Below are the code and all the weights of a small trained network. Each question names an input and a target symbol and asks about switching units off, where a switched-off unit gives its printed mean instead of its output.

import numpy as np


def w(rows, s, z=0):
    codes = np.array(rows[::2]) - 128.0
    scale = np.full(codes.shape[1], s)
    scale[-1] = z or s
    return codes * scale


def f(y):
    return np.maximum(y, 0)


def softmax(a):
    e = np.exp(a - a.max(-1, keepdims=True))
    return e / e.sum(-1, keepdims=True)


def log_softmax(a):
    a = a - a.max(-1, keepdims=True)
    return a - np.log(np.exp(a).sum(-1, keepdims=True))


def net(x, mask):
    ids = ['αβγδζηθξσφω'.index(c) for c in x.split()]
    T = len(ids)
    res = E[ids] + P[:T]
    u = 0
    for l in range(2):
        q, k, v = (res @ M[l].T for M in (Q, K, V))
        z = softmax(np.where(np.tri(T) > 0, q @ k.T / 3**0.5, -1e9)) @ v
        res = res + np.where(mask[u], z, O[l][:, -1]) @ O[l][:, :-1]
        u += 1
        y = f(res @ A[l][:, :-1].T + A[l][:, -1])
        res = res + np.where(mask[u : u + 4], y, B[l][:, -1]) @ B[l][:, :-1]
        u += 4
    return log_softmax(res[-1] @ U[:, :-1].T + U[:, -1])


Q, K, V, O, A, B = {}, {}, {}, {}, {}, {}
E = w([
[18,165,133,63,142],'α',
[125,107,146,69,165],'β',
[56,134,115,52,160],'γ',
[113,156,173,189,205],'δ',
[40,96,102,74,106],'ζ',
[131,79,87,107,136],'η',
[93,134,123,148,2],'θ',
[108,158,50,59,83],'ξ',
[102,74,110,124,140],'σ',
[64,74,123,133,132],'φ',
[62,155,105,145,128],'ω',
],0.016)
P = w([
[131,26,123,101,63],'0',
[1,152,84,178,152],'1',
[8,171,99,183,171],'2',
[15,182,109,174,184],'3',
[17,179,126,171,198],'4',
[15,171,152,163,205],'5',
[12,177,151,147,216],'6',
],0.007)
Q[0] = w([
[111,94,83,140,154],'0.h1',
[195,120,129,157,96],'0.h1',
[251,85,116,210,76],'0.h1',
],0.013)
K[0] = w([
[136,130,166,80,106],'0.h1',
[132,121,62,141,201],'0.h1',
[91,132,27,111,253],'0.h1',
],0.015)
V[0] = w([
[62,108,186,68,208],'0.h1',
[118,171,123,2,112],'0.h1',
[232,24,128,32,183],'0.h1',
],0.0074)
O[0] = w([
[2,182,85,149,190,240],'0.h1',
[174,236,4,34,189,246],'0.h1',
[203,27,14,183,245,234],'0.h1',
],0.0084,0.0011)
A[0] = w([
[118,182,254,151,134,94],'0.n1',
[169,114,96,17,108,103],'0.n2',
[151,156,217,150,37,252],'0.n3',
[84,118,85,229,99,131],'0.n4',
],0.0081,0.0045)
B[0] = w([
[139,48,42,34,183,218],'0.n1',
[191,167,28,146,96,157],'0.n2',
[191,160,192,150,197,254],'0.n3',
[119,110,192,3,153,201],'0.n4',
],0.0073,0.0072)
Q[1] = w([
[219,132,180,183,83],'1.h1',
[139,88,8,224,149],'1.h1',
[153,102,170,142,166],'1.h1',
],0.015)
K[1] = w([
[2,234,92,250,185],'1.h1',
[65,8,43,155,106],'1.h1',
[150,174,148,177,207],'1.h1',
],0.0088)
V[1] = w([
[55,65,121,78,34],'1.h1',
[133,31,174,148,155],'1.h1',
[246,92,63,105,142],'1.h1',
],0.014)
O[1] = w([
[241,247,191,204,177,129],'1.h1',
[198,17,150,198,100,176],'1.h1',
[199,111,98,76,63,253],'1.h1',
],0.014,0.016)
A[1] = w([
[109,163,177,2,169,40],'1.n1',
[187,139,141,58,29,18],'1.n2',
[62,150,17,54,162,1],'1.n3',
[115,69,108,58,64,120],'1.n4',
],0.0078,0.0048)
B[1] = w([
[174,84,80,121,49,195],'1.n1',
[22,173,223,142,95,236],'1.n2',
[133,86,142,252,132,219],'1.n3',
[152,143,126,98,254,252],'1.n4',
],0.0087,0.026)
U = w([
[123,99,55,91,199,168],'α',
[53,54,170,183,74,61],'β',
[222,81,79,132,70,94],'γ',
[128,118,115,114,109,133],'δ',
[85,141,91,172,134,118],'ζ',
[38,176,226,94,159,227],'η',
[114,124,99,112,31,242],'θ',
[144,88,7,158,76,68],'ξ',
[200,184,46,85,158,144],'σ',
[181,114,161,3,91,157],'φ',
[155,142,156,153,185,1],'ω',
],0.0053,0.0049)

Each question gives the input, a string of symbols that net reads in full, and the target symbol t.
The units are the heads (3 rows each of Q, K, V and O) and the neurons (one row each of A and B). Each row of codes is followed by its name. A weight is (code - 128) times the scale printed after its matrix; where a second scale follows, it is the last column's (O, A, B and U).
mask holds one flag per unit, layer by layer, with each layer's heads first. A switched-off unit (its flag False) gives its mean, the last column of its rows in O or B, instead of its output. The means were averaged over made-up inputs and are rounded, as every weight is.
A unit's drop is (log p(t) with every unit on - log p(t) with that unit switched off) / (log p(t) with every unit on - log p(t) with every unit switched off).
The circuit of an input: a set's keep is (log p(t) with only the set's units on - log p(t) with every unit switched off) / (log p(t) with every unit on - log p(t) with every unit switched off). Starting from all 10 units, units are removed one at a time, each time the one whose removal leaves the highest keep (on an exact tie, the one counted first), for as long as the keep stays at least 0.8.
units of the circuit, in order: the units of the circuit, biggest drop first
unit that matters most: the unit with the biggest drop
top k neurons in layer l: the k neurons of layer l with the biggest drops, biggest first
input σ β δ η, target γ: units of the circuit, in order	[1.h1 0.h1]
input σ θ ξ, target θ: unit that matters most	0.n3
input η ω φ σ γ, target φ: units of the circuit, in order	[1.h1 0.h1 1.n3 1.n2]
input φ β β δ σ φ, target ω: units of the circuit, in order	[1.h1 0.n3]
input ζ β δ ζ ω, target σ: units of the circuit, in order	[1.h1 1.n2 0.h1]
input φ β ξ ζ φ α, target ω: top 2 neurons in layer 0	[0.n3 0.n4]
input η σ θ σ, target η: units of the circuit, in order	[0.h1 1.h1]
input φ γ σ η β, target ω: units of the circuit, in order	[1.h1 0.n3]
input δ η η, target β: units of the circuit, in order	[0.h1 1.h1 1.n4]
input φ δ σ θ β σ σ, target φ: units of the circuit, in order	[0.h1 1.n3]
input δ δ β β θ φ β, target φ: top 2 neurons in layer 0	[0.n1 0.n3]
input α γ ζ β η, target ζ: top 3 neurons in layer 1	[1.n3 1.n1 1.n2]
input α ξ ξ ξ, target ζ: units of the circuit, in order	[1.n3 0.h1 1.h1 1.n1]
input γ σ ξ, target ξ: unit that matters most	0.h1
input ζ ζ φ γ β δ, target σ: units of the circuit, in order	[1.n2 1.h1 0.h1]
input σ β φ σ φ ζ δ, target γ: units of the circuit, in order	[0.h1 1.h1]
input η σ δ ξ, target φ: top 2 neurons in layer 1	[1.n2 1.n3]
input ω β ζ δ δ, target η: top 2 neurons in layer 1	[1.n3 1.n4]
input ξ σ δ σ, target θ: top 2 neurons in layer 1	[1.n1 1.n2]
input ζ θ γ, target η: units of the circuit, in order	[0.h1]
input ω β σ ζ β, target η: top 2 neurons in layer 1	[1.n3 1.n4]
input γ φ σ δ β σ, target ξ: top 3 neurons in layer 1	[1.n1 1.n3 1.n2]
input β θ δ δ ξ σ α, target θ: top 2 neurons in layer 0	[0.n1 0.n3]
